Here is a tiny trained network, its code and every weight. The questions are about switching its units off for an input and a class, where a switched-off unit gives its printed mean instead of its output.

import numpy as np


def w(rows, s, z=0):
    codes = np.array(rows[::2]) - 128.0
    scale = np.full(codes.shape[1], s)
    scale[-1] = z or s
    return codes * scale


def f(y):
    return y / 2 * (1 + np.tanh(0.7978845608 * (y + 0.044715 * y**3)))


def log_softmax(a):
    a = a - a.max(-1, keepdims=True)
    return a - np.log(np.exp(a).sum(-1, keepdims=True))


def net(x, mask):
    res = np.array(x, float).reshape(1, 5) / 4 @ E
    y = f(res @ A[0][:, :-1].T + A[0][:, -1])
    res = res + np.where(mask, y, B[0][:, -1]) @ B[0][:, :-1]
    return log_softmax(res[-1] @ U[:, :-1].T + U[:, -1])


A, B = {}, {}
E = w([
[177,255,93,95,154,120,101,178,144],'x0',
[158,160,144,132,139,214,33,89,161],'x1',
[167,126,143,117,162,149,154,140,78],'x2',
[114,91,110,135,42,170,116,194,107],'x3',
[125,160,185,92,85,181,182,104,173],'x4',
],0.012)
A[0] = w([
[133,157,124,110,116,219,57,70,103,49],'neuron 0',
[63,151,111,91,94,66,177,146,115,49],'neuron 1',
[150,234,95,127,116,111,123,203,152,26],'neuron 2',
[142,195,139,82,146,131,120,151,110,128],'neuron 3',
[119,130,55,177,155,56,67,149,59,167],'neuron 4',
[135,110,168,30,165,108,186,189,64,127],'neuron 5',
[126,137,79,132,36,148,114,160,108,107],'neuron 6',
[132,161,178,100,72,141,193,133,174,40],'neuron 7',
[125,171,142,108,177,45,125,1,140,155],'neuron 8',
[129,160,136,108,100,162,188,97,144,4],'neuron 9',
],0.0094,0.0026)
B[0] = w([
[172,93,120,34,134,39,137,127,145,212],'neuron 0',
[130,71,166,47,167,71,49,122,115,216],'neuron 1',
[69,111,142,119,114,254,112,6,120,233],'neuron 2',
[137,52,167,143,105,155,147,143,127,198],'neuron 3',
[168,67,106,162,163,125,159,102,165,249],'neuron 4',
[117,51,118,102,180,142,84,173,166,223],'neuron 5',
[152,137,76,110,95,185,176,183,60,206],'neuron 6',
[186,149,66,170,188,97,139,77,157,202],'neuron 7',
[128,163,107,80,72,190,199,191,69,254],'neuron 8',
[148,144,39,189,194,91,134,25,125,166],'neuron 9',
],0.0097,0.0084)
U = w([
[199,129,28,215,193,91,140,74,150,93],'0',
[138,96,154,2,155,75,50,144,169,62],'1',
[124,153,98,115,96,149,200,185,57,126],'2',
[45,67,242,170,122,168,127,41,102,124],'3',
[132,115,130,116,151,128,140,154,185,255],'4',
[112,188,134,178,129,87,98,150,79,123],'5',
],0.0096,0.0069)

Each question gives the input, the list of numbers given to net, and the class t.
The units are the neurons (one row each of A and B). Each row of codes is followed by its name. A weight is (code - 128) times the scale printed after its matrix; where a second scale follows, it is the last column's (A, B and U).
mask holds one flag per neuron, in row order. A switched-off neuron (its flag False) gives its mean, the last column of its row in B, instead of its output. The means were averaged over made-up inputs and are rounded, as every weight is.
A unit's drop is (log p(t) with every unit on - log p(t) with that unit switched off) / (log p(t) with every unit on - log p(t) with every unit switched off).
The circuit of an input: a set's keep is (log p(t) with only the set's units on - log p(t) with every unit switched off) / (log p(t) with every unit on - log p(t) with every unit switched off). Starting from all 10 units, units are removed one at a time, each time the one whose removal leaves the highest keep (on an exact tie, the one counted first), for as long as the keep stays at least 0.8.
units of the circuit, in order: the units of the circuit, biggest drop first
unit that matters most: the unit with the biggest drop
top k neurons: the k neurons with the biggest drops, biggest first
drop when u is switched off: that unit's drop, to one decimal
input [0,0,6,7,-7], class 0: unit that matters most => neuron 4
input [6,-8,3,7,1], class 1: top 2 neurons => neuron 1; neuron 5
input [-7,8,3,7,7], class 1: top 2 neurons => neuron 0; neuron 4
input [-3,8,-7,-3,8], class 0: units of the circuit, in order => neuron 9; neuron 7
input [-4,-4,-7,8,8], class 0: top 2 neurons => neuron 7; neuron 9
input [-1,-4,1,4,3], class 1: top 3 neurons => neuron 8; neuron 1; neuron 5
input [-3,5,-6,6,7], class 0: units of the circuit, in order => neuron 7; neuron 9
input [-7,0,-3,-3,8], class 0: top 2 neurons => neuron 7; neuron 9
input [5,5,0,-6,5], class 2: top 2 neurons => neuron 8; neuron 1
input [-7,-4,-8,3,6], class 4: top 2 neurons => neuron 2; neuron 7
input [-5,-4,-4,6,-8], class 0: top 2 neurons => neuron 4; neuron 8
input [-7,-7,6,3,4], class 1: top 2 neurons => neuron 5; neuron 1
input [-7,7,-4,-4,-6], class 1: top 3 neurons => neuron 0; neuron 2; neuron 7
input [1,2,7,-7,6], class 2: unit that matters most => neuron 8
input [7,4,0,-3,-4], class 3: top 2 neurons => neuron 2; neuron 3
input [7,-1,-7,1,-5], class 3: top 2 neurons => neuron 2; neuron 7
input [-6,-5,-7,2,-7], class 0: top 2 neurons => neuron 4; neuron 2
input [4,-6,0,-8,6], class 2: top 2 neurons => neuron 8; neuron 4
input [-3,0,-4,5,-4], class 2: drop when neuron 3 is switched off => 0.0
input [-6,-7,0,6,-6], class 1: drop when neuron 9 is switched off => 0.1
input [-1,7,-1,-5,4], class 1: unit that matters most => neuron 0
input [7,-5,5,-3,-1], class 3: drop when neuron 2 is switched off => 0.7
input [6,-6,1,1,3], class 1: drop when neuron 2 is switched off => -0.2
